Below is a small trained network, with its code and all its weights. Each question gives an input and a target symbol and asks what happens when units are switched off, that is, made to give their printed mean instead of their output.

import numpy as np


def w(rows, s, z=0):
    codes = np.array(rows[::2]) - 128.0
    scale = np.full(codes.shape[1], s)
    scale[-1] = z or s
    return codes * scale


def f(y):
    return np.maximum(y, 0)


def softmax(a):
    e = np.exp(a - a.max(-1, keepdims=True))
    return e / e.sum(-1, keepdims=True)


def log_softmax(a):
    a = a - a.max(-1, keepdims=True)
    return a - np.log(np.exp(a).sum(-1, keepdims=True))


def net(x, mask):
    ids = ['ΓΔΦΩαζηθμξτψ'.index(c) for c in x.split()]
    T = len(ids)
    res = E[ids] + P[:T]
    u = 0
    for l in range(3):
        r = res
        for j in range(3):
            rows = slice(2 * j, 2 * j + 2)
            q, k, v = (r @ M[l][rows].T for M in (Q, K, V))
            z = softmax(np.where(np.tri(T) > 0, q @ k.T / 2**0.5, -1e9)) @ v
            o = O[l][rows]
            res = res + np.where(mask[u + j], z, o[:, -1]) @ o[:, :-1]
        u += 3
        y = f(res @ A[l][:, :-1].T + A[l][:, -1])
        res = res + np.where(mask[u : u + 4], y, B[l][:, -1]) @ B[l][:, :-1]
        u += 4
    return log_softmax(res[-1] @ U[:, :-1].T + U[:, -1])


Q, K, V, O, A, B = {}, {}, {}, {}, {}, {}
E = w([
[184,173,109],'Γ',
[146,37,125],'Δ',
[171,178,167],'Φ',
[110,144,197],'Ω',
[160,46,102],'α',
[254,132,200],'ζ',
[159,137,145],'η',
[198,130,80],'θ',
[139,69,161],'μ',
[169,108,127],'ξ',
[107,72,211],'τ',
[161,123,146],'ψ',
],0.017)
P = w([
[2,170,11],'0',
[28,116,78],'1',
[72,119,98],'2',
[94,125,116],'3',
[118,122,134],'4',
[127,140,139],'5',
[133,130,146],'6',
[149,134,147],'7',
],0.0062)
Q[0] = w([
[185,68,250],'L0H1',
[204,176,128],'L0H1',
[68,127,99],'L0H2',
[117,184,124],'L0H2',
[174,125,191],'L0H3',
[206,82,162],'L0H3',
],0.021)
K[0] = w([
[249,104,214],'L0H1',
[188,196,108],'L0H1',
[179,84,142],'L0H2',
[111,138,76],'L0H2',
[154,84,204],'L0H3',
[203,133,189],'L0H3',
],0.02)
V[0] = w([
[17,104,131],'L0H1',
[71,246,125],'L0H1',
[113,58,123],'L0H2',
[230,130,202],'L0H2',
[152,124,141],'L0H3',
[35,166,73],'L0H3',
],0.011)
O[0] = w([
[95,21,212,13],'L0H1',
[242,154,253,66],'L0H1',
[206,136,162,121],'L0H2',
[48,209,4,136],'L0H2',
[90,136,119,159],'L0H3',
[246,80,157,3],'L0H3',
],0.007,0.0069)
A[0] = w([
[255,13,56,62],'L0N1',
[7,165,186,1],'L0N2',
[85,177,136,64],'L0N3',
[116,110,22,48],'L0N4',
],0.0076,0.0035)
B[0] = w([
[67,158,2,173],'L0N1',
[199,81,223,221],'L0N2',
[101,110,94,222],'L0N3',
[179,162,193,254],'L0N4',
],0.011,0.0052)
Q[1] = w([
[252,161,133],'L1H1',
[240,74,107],'L1H1',
[69,156,166],'L1H2',
[68,81,106],'L1H2',
[190,81,158],'L1H3',
[93,69,155],'L1H3',
],0.015)
K[1] = w([
[102,229,181],'L1H1',
[105,173,251],'L1H1',
[35,130,169],'L1H2',
[114,74,97],'L1H2',
[193,105,121],'L1H3',
[160,55,105],'L1H3',
],0.017)
V[1] = w([
[160,144,103],'L1H1',
[83,128,106],'L1H1',
[4,139,102],'L1H2',
[145,141,98],'L1H2',
[189,92,72],'L1H3',
[251,59,128],'L1H3',
],0.011)
O[1] = w([
[118,102,124,152],'L1H1',
[207,62,122,170],'L1H1',
[243,162,99,155],'L1H2',
[165,130,79,123],'L1H2',
[55,149,182,95],'L1H3',
[52,254,118,3],'L1H3',
],0.0073,0.007)
A[1] = w([
[24,255,53,187],'L1N1',
[253,174,89,214],'L1N2',
[232,85,168,45],'L1N3',
[135,164,12,1],'L1N4',
],0.0057,0.0029)
B[1] = w([
[84,188,49,177],'L1N1',
[51,142,159,254],'L1N2',
[55,145,144,189],'L1N3',
[255,86,185,172],'L1N4',
],0.011,0.0084)
Q[2] = w([
[154,254,152],'L2H1',
[60,79,156],'L2H1',
[236,220,96],'L2H2',
[80,98,82],'L2H2',
[73,160,91],'L2H3',
[144,184,95],'L2H3',
],0.013)
K[2] = w([
[4,88,75],'L2H1',
[102,174,199],'L2H1',
[56,151,220],'L2H2',
[209,168,90],'L2H2',
[109,160,156],'L2H3',
[83,98,149],'L2H3',
],0.014)
V[2] = w([
[254,210,155],'L2H1',
[152,203,141],'L2H1',
[228,213,215],'L2H2',
[133,152,129],'L2H2',
[110,123,101],'L2H3',
[182,206,221],'L2H3',
],0.0065)
O[2] = w([
[246,173,174,8],'L2H1',
[196,84,130,186],'L2H1',
[253,106,215,56],'L2H2',
[153,116,129,140],'L2H2',
[131,140,114,142],'L2H3',
[201,38,149,115],'L2H3',
],0.0049,0.0017)
A[2] = w([
[180,175,3,79],'L2N1',
[112,195,89,131],'L2N2',
[55,22,72,114],'L2N3',
[137,229,144,4],'L2N4',
],0.013,0.0042)
B[2] = w([
[8,65,153,255],'L2N1',
[117,174,69,207],'L2N2',
[217,119,104,235],'L2N3',
[229,138,218,181],'L2N4',
],0.016,0.0071)
U = w([
[109,132,91,100],'Γ',
[156,227,167,138],'Δ',
[148,114,148,164],'Φ',
[191,127,91,227],'Ω',
[129,181,100,148],'α',
[198,70,217,137],'ζ',
[106,47,171,28],'η',
[141,81,105,68],'θ',
[92,181,149,104],'μ',
[97,133,249,166],'ξ',
[131,171,89,86],'τ',
[75,109,162,3],'ψ',
],0.011,0.0064)

Each question gives the input, a string of symbols that net reads in full, and the target symbol t.
The units are the heads (2 rows each of Q, K, V and O) and the neurons (one row each of A and B). Each row of codes is followed by its name. A weight is (code - 128) times the scale printed after its matrix; where a second scale follows, it is the last column's (O, A, B and U).
mask holds one flag per unit, layer by layer, with each layer's heads first. A switched-off unit (its flag False) gives its mean, the last column of its rows in O or B, instead of its output. The means were averaged over made-up inputs and are rounded, as every weight is.
A unit's drop is (log p(t) with every unit on - log p(t) with that unit switched off) / (log p(t) with every unit on - log p(t) with every unit switched off).
The circuit of an input: a set's keep is (log p(t) with only the set's units on - log p(t) with every unit switched off) / (log p(t) with every unit on - log p(t) with every unit switched off). Starting from the 12 units with the biggest drops (on a tie, the unit counted first), units are removed one at a time, each time the one whose removal leaves the highest keep (on an exact tie, the one counted first), for as long as the keep stays at least 0.8.
circuit, biggest first: the units of the circuit, biggest drop first
top k neurons: the k neurons with the biggest drops, biggest first
which heads matter: for each layer, one digit per head in row order, 1 if its drop is at least 0.15 and else 0, layers parted by /
input Ω Ω ξ, target Γ: top 4 neurons	L2N2; L2N1; L0N1; L1N1
input ζ Γ Ω μ, target ζ: circuit, biggest first	L1H3; L0H2; L2N2; L1H2
input Ω ζ ψ, target Ω: top 4 neurons	L2N3; L2N1; L1N4; L0N1
input ζ Ω θ, target ζ: circuit, biggest first	L0H2; L1H3; L2N2
input Ω Ω Ω ζ τ, target Ω: circuit, biggest first	L0H1; L1H3; L2N3
input Ω θ ζ Δ, target Ω: which heads matter	001 / 011 / 000
input ζ τ θ, target ζ: circuit, biggest first	L1H3; L1N4; L1N1; L2N2
input α Ω Ω η, target α: top neuron	L2N2
input ζ Ω α Ω, target ζ: circuit, biggest first	L1H3; L0H2
input Ω η Φ α, target η: top 4 neurons	L0N1; L2N1; L0N2; L1N4
input ζ Ω Ω Γ, target ζ: circuit, biggest first	L2N2; L1H3
input α Ω α ψ μ, target Ω: circuit, biggest first	L2N3; L0H1
input Ω μ α η Ω θ, target ψ: which heads matter	101 / 010 / 000
input θ Γ τ Γ μ θ, target μ: which heads matter	101 / 001 / 000
input Ω ζ Δ, target Ω: top 2 neurons	L2N3; L2N1
input Ω Φ Φ Ω Ω ζ Φ, target Ω: which heads matter	111 / 111 / 100
input Ω Φ Ω, target Δ: which heads matter	111 / 111 / 000
input Δ θ Ω Ω ζ η Ω, target Ω: which heads matter	110 / 001 / 010
input Ω Ω Ω η Ω Φ Ω, target Δ: which heads matter	101 / 111 / 000
input Ω α Φ, target Δ: top 3 neurons	L2N4; L1N1; L0N1
input Ω μ ψ Γ, target μ: top neuron	L2N2
input Ω θ ζ, target Ω: top 4 neurons	L2N3; L1N1; L1N4; L0N1
